Below are the code and all the weights of a small trained network. Each question names an input and a target symbol and asks about switching units off, where a switched-off unit gives its printed mean instead of its output.

import numpy as np


def w(rows, s, z=0):
    codes = np.array(rows[::2]) - 128.0
    scale = np.full(codes.shape[1], s)
    scale[-1] = z or s
    return codes * scale


def f(y):
    return np.maximum(y, 0)


def softmax(a):
    e = np.exp(a - a.max(-1, keepdims=True))
    return e / e.sum(-1, keepdims=True)


def log_softmax(a):
    a = a - a.max(-1, keepdims=True)
    return a - np.log(np.exp(a).sum(-1, keepdims=True))


def net(x, mask):
    ids = ['αβεζηπσ'.index(c) for c in x.split()]
    T = len(ids)
    res = E[ids] + P[:T]
    r = res
    for j in range(2):
        rows = slice(2 * j, 2 * j + 2)
        q, k, v = (r @ M[0][rows].T for M in (Q, K, V))
        z = softmax(np.where(np.tri(T) > 0, q @ k.T / 2**0.5, -1e9)) @ v
        o = O[0][rows]
        res = res + np.where(mask[j], z, o[:, -1]) @ o[:, :-1]
    y = f(res @ A[0][:, :-1].T + A[0][:, -1])
    res = res + np.where(mask[2:18], y, B[0][:, -1]) @ B[0][:, :-1]
    return log_softmax(res[-1] @ U[:, :-1].T + U[:, -1])


Q, K, V, O, A, B = {}, {}, {}, {}, {}, {}
E = w([
[183,57,141,92,108],'α',
[81,102,250,133,112],'β',
[183,165,100,50,15],'ε',
[250,171,158,228,95],'ζ',
[14,150,123,188,129],'η',
[61,73,52,73,71],'π',
[91,189,155,49,129],'σ',
],0.013)
P = w([
[26,45,119,79,2],'0',
[35,50,121,76,65],'1',
[46,70,133,83,80],'2',
[61,92,145,90,104],'3',
[76,116,167,99,111],'4',
[87,137,177,116,112],'5',
[102,154,189,119,114],'6',
[111,179,211,135,111],'7',
[123,191,208,149,122],'8',
[132,207,224,161,126],'9',
[145,227,228,169,132],'10',
],0.0069)
Q[0] = w([
[118,128,161,115,80],'h1',
[63,118,203,61,85],'h1',
[66,155,186,120,2],'h2',
[141,152,73,122,208],'h2',
],0.072)
K[0] = w([
[205,149,127,210,147],'h1',
[233,241,167,216,190],'h1',
[253,253,163,238,198],'h2',
[43,103,104,57,94],'h2',
],0.034)
V[0] = w([
[131,125,132,135,128],'h1',
[183,89,89,203,69],'h1',
[7,195,38,224,115],'h2',
[198,188,7,56,80],'h2',
],0.011)
O[0] = w([
[138,119,126,120,135,130],'h1',
[186,122,130,140,250,184],'h1',
[90,92,135,3,149,1],'h2',
[192,210,56,123,199,96],'h2',
],0.007,0.0042)
A[0] = w([
[91,154,31,127,213,160],'n1',
[137,73,160,91,240,75],'n2',
[143,187,17,162,60,33],'n3',
[174,220,69,134,100,3],'n4',
[125,77,123,203,127,148],'n5',
[183,19,71,194,139,120],'n6',
[163,167,40,101,89,245],'n7',
[150,80,15,177,232,75],'n8',
[169,64,61,235,104,71],'n9',
[86,155,128,25,164,135],'n10',
[86,216,55,78,90,12],'n11',
[222,110,131,64,148,58],'n12',
[91,53,161,188,145,65],'n13',
[168,72,72,117,44,6],'n14',
[40,122,120,218,151,73],'n15',
[78,99,11,152,207,11],'n16',
],0.012,0.0051)
B[0] = w([
[129,63,186,67,163,189],'n1',
[83,182,117,142,56,164],'n2',
[24,44,105,132,86,203],'n3',
[98,86,134,3,112,190],'n4',
[152,95,117,134,94,212],'n5',
[39,54,107,128,83,202],'n6',
[198,208,45,163,202,253],'n7',
[71,155,159,73,58,168],'n8',
[158,123,117,221,160,204],'n9',
[114,93,142,168,228,221],'n10',
[132,206,162,166,46,216],'n11',
[153,60,147,123,169,162],'n12',
[201,183,138,100,131,204],'n13',
[188,170,216,125,146,176],'n14',
[158,94,215,130,140,181],'n15',
[242,147,61,116,112,158],'n16',
],0.022,0.0074)
U = w([
[35,55,205,137,100,49],'α',
[35,45,230,145,194,96],'β',
[128,68,236,122,99,4],'ε',
[79,63,151,86,131,233],'ζ',
[40,173,188,180,112,223],'η',
[103,3,150,202,113,186],'π',
[150,79,154,150,186,2],'σ',
],0.0036,0.0029)

Each question gives the input, a string of symbols that net reads in full, and the target symbol t.
The units are the heads (2 rows each of Q, K, V and O) and the neurons (one row each of A and B). Each row of codes is followed by its name. A weight is (code - 128) times the scale printed after its matrix; where a second scale follows, it is the last column's (O, A, B and U).
mask holds one flag per unit, heads first, then neurons. A switched-off unit (its flag False) gives its mean, the last column of its rows in O or B, instead of its output. The means were averaged over made-up inputs and are rounded, as every weight is.
A unit's drop is (log p(t) with every unit on - log p(t) with that unit switched off) / (log p(t) with every unit on - log p(t) with every unit switched off).
The circuit of an input: a set's keep is (log p(t) with only the set's units on - log p(t) with every unit switched off) / (log p(t) with every unit on - log p(t) with every unit switched off). Starting from the 12 units with the biggest drops (on a tie, the unit counted first), units are removed one at a time, each time the one whose removal leaves the highest keep (on an exact tie, the one counted first), for as long as the keep stays at least 0.8.
units of the circuit, in order: the units of the circuit, biggest drop first
most important unit: the unit with the biggest drop
top k neurons: the k neurons with the biggest drops, biggest first
heads that matter: for each layer, one digit per head in row order, 1 if its drop is at least 0.15 and else 0, layers parted by /
drop of u: that unit's drop, to one decimal
input ζ π π π β π π π σ, target β: most important unit	h1
input π α π σ σ α σ π α π, target π: units of the circuit, in order	[h2; n9; n3; n5]
input σ σ β η π π η π, target β: top 2 neurons	[n10; n7]
input α π σ π η β σ η ε, target ζ: top 3 neurons	[n4; n3; n7]
input α β ζ π ε, target σ: heads that matter	10
input ε σ π α η σ π ε ε π, target ζ: heads that matter	01
input π ζ σ π β α α, target α: units of the circuit, in order	[h1; n7; n2; n6]
input ζ α α σ, target β: top 2 neurons	[n10; n1]
input α σ π π α π π π π, target π: top 2 neurons	[n9; n3]
input ε α π π α π π η α, target π: top 2 neurons	[n9; n6]
input π ζ η β, target η: top 3 neurons	[n2; n1; n4]
input σ σ ζ π σ β η, target ε: drop of h1	0.2
input ζ π ε, target σ: drop of h1	0.5
input π π π σ β α β β ε σ π, target η: drop of n8	0.0
input ζ α σ β β, target η: most important unit	n2
input β σ ε π π α α α β, target ε: drop of n7	0.1
